Below are the code and all the weights of a small trained network. Each question names an input and a target symbol and asks about switching units off, where a switched-off unit gives its printed mean instead of its output.

import numpy as np


def w(rows, s, z=0):
    codes = np.array(rows[::2]) - 128.0
    scale = np.full(codes.shape[1], s)
    scale[-1] = z or s
    return codes * scale


def norm(h):
    return h / np.sqrt((h * h).mean(-1, keepdims=True) + 1e-5)


def f(y):
    return np.maximum(y, 0)


def softmax(a):
    e = np.exp(a - a.max(-1, keepdims=True))
    return e / e.sum(-1, keepdims=True)


def log_softmax(a):
    a = a - a.max(-1, keepdims=True)
    return a - np.log(np.exp(a).sum(-1, keepdims=True))


def net(x, mask):
    ids = ['αβγδεζθπσφ'.index(c) for c in x.split()]
    T = len(ids)
    res = E[ids] + P[:T]
    r = norm(res)
    for j in range(3):
        rows = slice(2 * j, 2 * j + 2)
        q, k, v = (r @ M[0][rows].T for M in (Q, K, V))
        z = softmax(np.where(np.tri(T) > 0, q @ k.T / 2**0.5, -1e9)) @ v
        o = O[0][rows]
        res = res + np.where(mask[j], z, o[:, -1]) @ o[:, :-1]
    y = f(norm(res) @ A[0][:, :-1].T + A[0][:, -1])
    res = res + np.where(mask[3:15], y, B[0][:, -1]) @ B[0][:, :-1]
    return log_softmax(norm(res)[-1] @ U[:, :-1].T + U[:, -1])


Q, K, V, O, A, B = {}, {}, {}, {}, {}, {}
E = w([
[164,101,115,139,165,29,243,177,155,117,116,53],'α',
[166,121,80,185,78,62,90,182,149,194,168,52],'β',
[73,85,69,192,180,99,88,163,233,188,197,65],'γ',
[79,101,106,167,27,72,133,205,130,59,92,32],'δ',
[159,154,143,114,214,126,134,118,78,81,119,252],'ε',
[76,176,138,161,185,201,93,82,87,60,87,206],'ζ',
[72,45,26,157,149,108,80,196,155,114,62,89],'θ',
[129,199,231,152,140,126,148,105,90,53,185,212],'π',
[164,183,130,141,164,162,55,114,68,133,160,242],'σ',
[77,105,115,146,123,80,145,203,232,111,203,78],'φ',
],0.0036)
P = w([
[152,53,185,35,76,210,80,100,150,156,112,125],'0',
[87,136,38,144,118,41,214,171,95,178,123,173],'1',
[162,86,85,217,145,176,148,168,97,72,202,50],'2',
[125,164,35,208,161,93,201,184,99,112,157,113],'3',
[90,77,101,22,116,85,129,120,90,140,146,144],'4',
[118,153,80,197,81,130,220,173,178,255,131,131],'5',
[113,143,140,128,85,162,141,130,166,174,121,112],'6',
[96,69,71,130,153,103,103,161,73,70,171,93],'7',
],0.0036)
Q[0] = w([
[127,70,186,34,196,101,3,34,26,18,145,132],'head 1',
[83,45,24,204,138,40,141,224,82,93,198,52],'head 1',
[110,84,48,189,124,73,174,208,121,144,175,50],'head 2',
[78,85,97,57,157,21,64,123,102,72,180,109],'head 2',
[93,46,6,201,121,58,171,222,100,103,212,48],'head 3',
[110,83,145,8,183,112,30,85,21,7,182,126],'head 3',
],0.0052)
K[0] = w([
[64,154,93,79,115,47,141,111,110,162,121,162],'head 1',
[138,68,183,2,77,165,100,46,153,161,118,134],'head 1',
[149,76,209,87,116,189,93,102,153,140,105,111],'head 2',
[97,93,124,88,95,87,149,105,131,155,119,175],'head 2',
[139,39,228,15,84,179,98,53,145,174,110,130],'head 3',
[54,150,92,62,96,45,141,88,116,169,122,161],'head 3',
],0.0087)
V[0] = w([
[95,87,74,150,192,154,99,119,133,186,73,103],'head 1',
[253,93,90,106,135,95,133,123,94,188,106,119],'head 1',
[156,166,158,160,126,101,144,100,91,174,120,124],'head 2',
[141,93,131,94,195,115,158,171,152,113,148,175],'head 2',
[162,110,140,92,131,102,215,124,171,98,95,77],'head 3',
[127,106,118,121,110,140,137,159,55,72,39,135],'head 3',
],0.0065)
O[0] = w([
[126,129,161,206,189,34,35,148,207,85,125,155,95],'head 1',
[199,126,180,156,153,163,116,220,135,146,7,86,235],'head 1',
[176,140,79,116,204,155,161,127,102,113,142,78,70],'head 2',
[13,117,151,205,135,200,118,197,110,124,136,149,164],'head 2',
[137,19,111,253,122,122,148,83,99,186,44,106,5],'head 3',
[226,75,120,142,102,150,185,132,165,70,107,200,142],'head 3',
],0.0054,0.0032)
A[0] = w([
[148,119,143,185,140,125,134,1,71,100,142,223,102],'neuron 1',
[98,139,129,118,146,94,83,189,146,154,121,51,122],'neuron 2',
[116,176,120,122,144,171,153,95,73,119,141,172,188],'neuron 3',
[101,141,120,171,170,135,127,132,139,78,151,190,112],'neuron 4',
[129,106,108,124,139,42,88,134,240,126,97,15,2],'neuron 5',
[182,123,154,137,165,99,84,137,134,120,107,159,139],'neuron 6',
[80,123,78,53,93,86,139,130,187,115,187,62,82],'neuron 7',
[96,32,109,205,84,136,158,144,103,155,123,107,144],'neuron 8',
[96,128,169,168,137,192,142,106,44,136,132,182,66],'neuron 9',
[177,177,144,113,141,141,121,163,93,134,136,103,163],'neuron 10',
[123,47,116,155,98,103,152,138,133,173,87,36,103],'neuron 11',
[129,133,121,36,137,195,178,87,66,168,148,113,47],'neuron 12',
],0.0066,0.0034)
B[0] = w([
[178,160,100,77,155,119,159,131,96,159,96,35,184],'neuron 1',
[122,150,105,64,137,119,187,74,168,125,102,101,230],'neuron 2',
[141,79,164,116,124,130,99,192,120,155,133,138,236],'neuron 3',
[149,133,134,110,84,151,96,71,102,145,154,161,192],'neuron 4',
[183,50,146,105,59,165,131,222,2,189,123,132,181],'neuron 5',
[87,145,80,165,94,148,174,103,144,86,109,100,188],'neuron 6',
[158,104,120,231,179,102,126,88,126,120,49,103,210],'neuron 7',
[119,174,178,69,166,138,123,177,121,122,149,132,219],'neuron 8',
[136,56,107,176,109,48,116,120,189,117,94,108,183],'neuron 9',
[94,124,115,122,138,121,138,148,187,105,68,118,254],'neuron 10',
[138,170,123,100,167,173,94,19,130,110,201,202,202],'neuron 11',
[75,136,79,209,126,188,180,118,104,113,176,112,195],'neuron 12',
],0.0069,0.0051)
U = w([
[159,132,184,199,225,192,93,89,78,154,82,146,156],'α',
[230,94,119,52,96,147,179,159,62,188,75,58,6],'β',
[70,97,163,144,138,32,66,193,71,202,150,50,135],'γ',
[203,145,109,44,108,119,147,16,138,105,228,186,160],'δ',
[78,194,170,71,136,196,126,237,136,100,182,156,78],'ε',
[164,162,71,229,73,77,104,46,153,45,138,186,186],'ζ',
[155,11,158,178,51,97,120,201,171,101,102,183,149],'θ',
[68,87,53,183,100,187,200,95,73,138,188,102,181],'π',
[87,155,86,138,169,95,185,121,222,86,41,59,114],'σ',
[3,203,143,116,137,102,74,16,123,149,176,125,171],'φ',
],0.0067,0.0021)

Each question gives the input, a string of symbols that net reads in full, and the target symbol t.
The units are the heads (2 rows each of Q, K, V and O) and the neurons (one row each of A and B). Each row of codes is followed by its name. A weight is (code - 128) times the scale printed after its matrix; where a second scale follows, it is the last column's (O, A, B and U).
mask holds one flag per unit, heads first, then neurons. A switched-off unit (its flag False) gives its mean, the last column of its rows in O or B, instead of its output. The means were averaged over made-up inputs and are rounded, as every weight is.
A unit's drop is (log p(t) with every unit on - log p(t) with that unit switched off) / (log p(t) with every unit on - log p(t) with every unit switched off).
The circuit of an input: a set's keep is (log p(t) with only the set's units on - log p(t) with every unit switched off) / (log p(t) with every unit on - log p(t) with every unit switched off). Starting from the 12 units with the biggest drops (on a tie, the unit counted first), units are removed one at a time, each time the one whose removal leaves the highest keep (on an exact tie, the one counted first), for as long as the keep stays at least 0.8.
units of the circuit, in order: the units of the circuit, biggest drop first
k most important neurons: the k neurons with the biggest drops, biggest first
which heads matter: for each layer, one digit per head in row order, 1 if its drop is at least 0.15 and else 0, layers parted by /
input β π δ θ ζ σ σ σ, target δ: units of the circuit, in order => head 1; head 3
input β σ σ β σ α, target β: units of the circuit, in order => neuron 5; head 2
input δ β θ, target δ: units of the circuit, in order => neuron 11; head 2
input θ β δ α π σ ε, target α: 2 most important neurons => neuron 11; neuron 8
input α β σ σ, target α: units of the circuit, in order => head 3; neuron 11; neuron 8
input θ π α φ, target θ: which heads matter => 100
input ζ β δ β σ, target σ: which heads matter => 100
input ε ε β ζ σ β, target ε: units of the circuit, in order => head 2; neuron 8
input φ α δ ε σ γ, target φ: units of the circuit, in order => head 3; neuron 11
input β σ σ σ β ε, target ε: units of the circuit, in order => head 3
input γ σ β, target γ: which heads matter => 101
input γ δ π σ π δ σ π, target π: which heads matter => 100
input φ π θ σ, target γ: which heads matter => 001
input π σ σ φ, target π: units of the circuit, in order => head 1
input γ δ π, target φ: which heads matter => 101
input β σ α β ζ δ, target β: which heads matter => 010
input γ σ β σ α, target γ: which heads matter => 101
input σ π π δ ε β σ, target β: units of the circuit, in order => head 3; neuron 1
input σ θ β θ π, target ζ: 2 most important neurons => neuron 6; neuron 4
input δ β σ σ, target β: which heads matter => 000
input θ δ ε, target ζ: which heads matter => 100
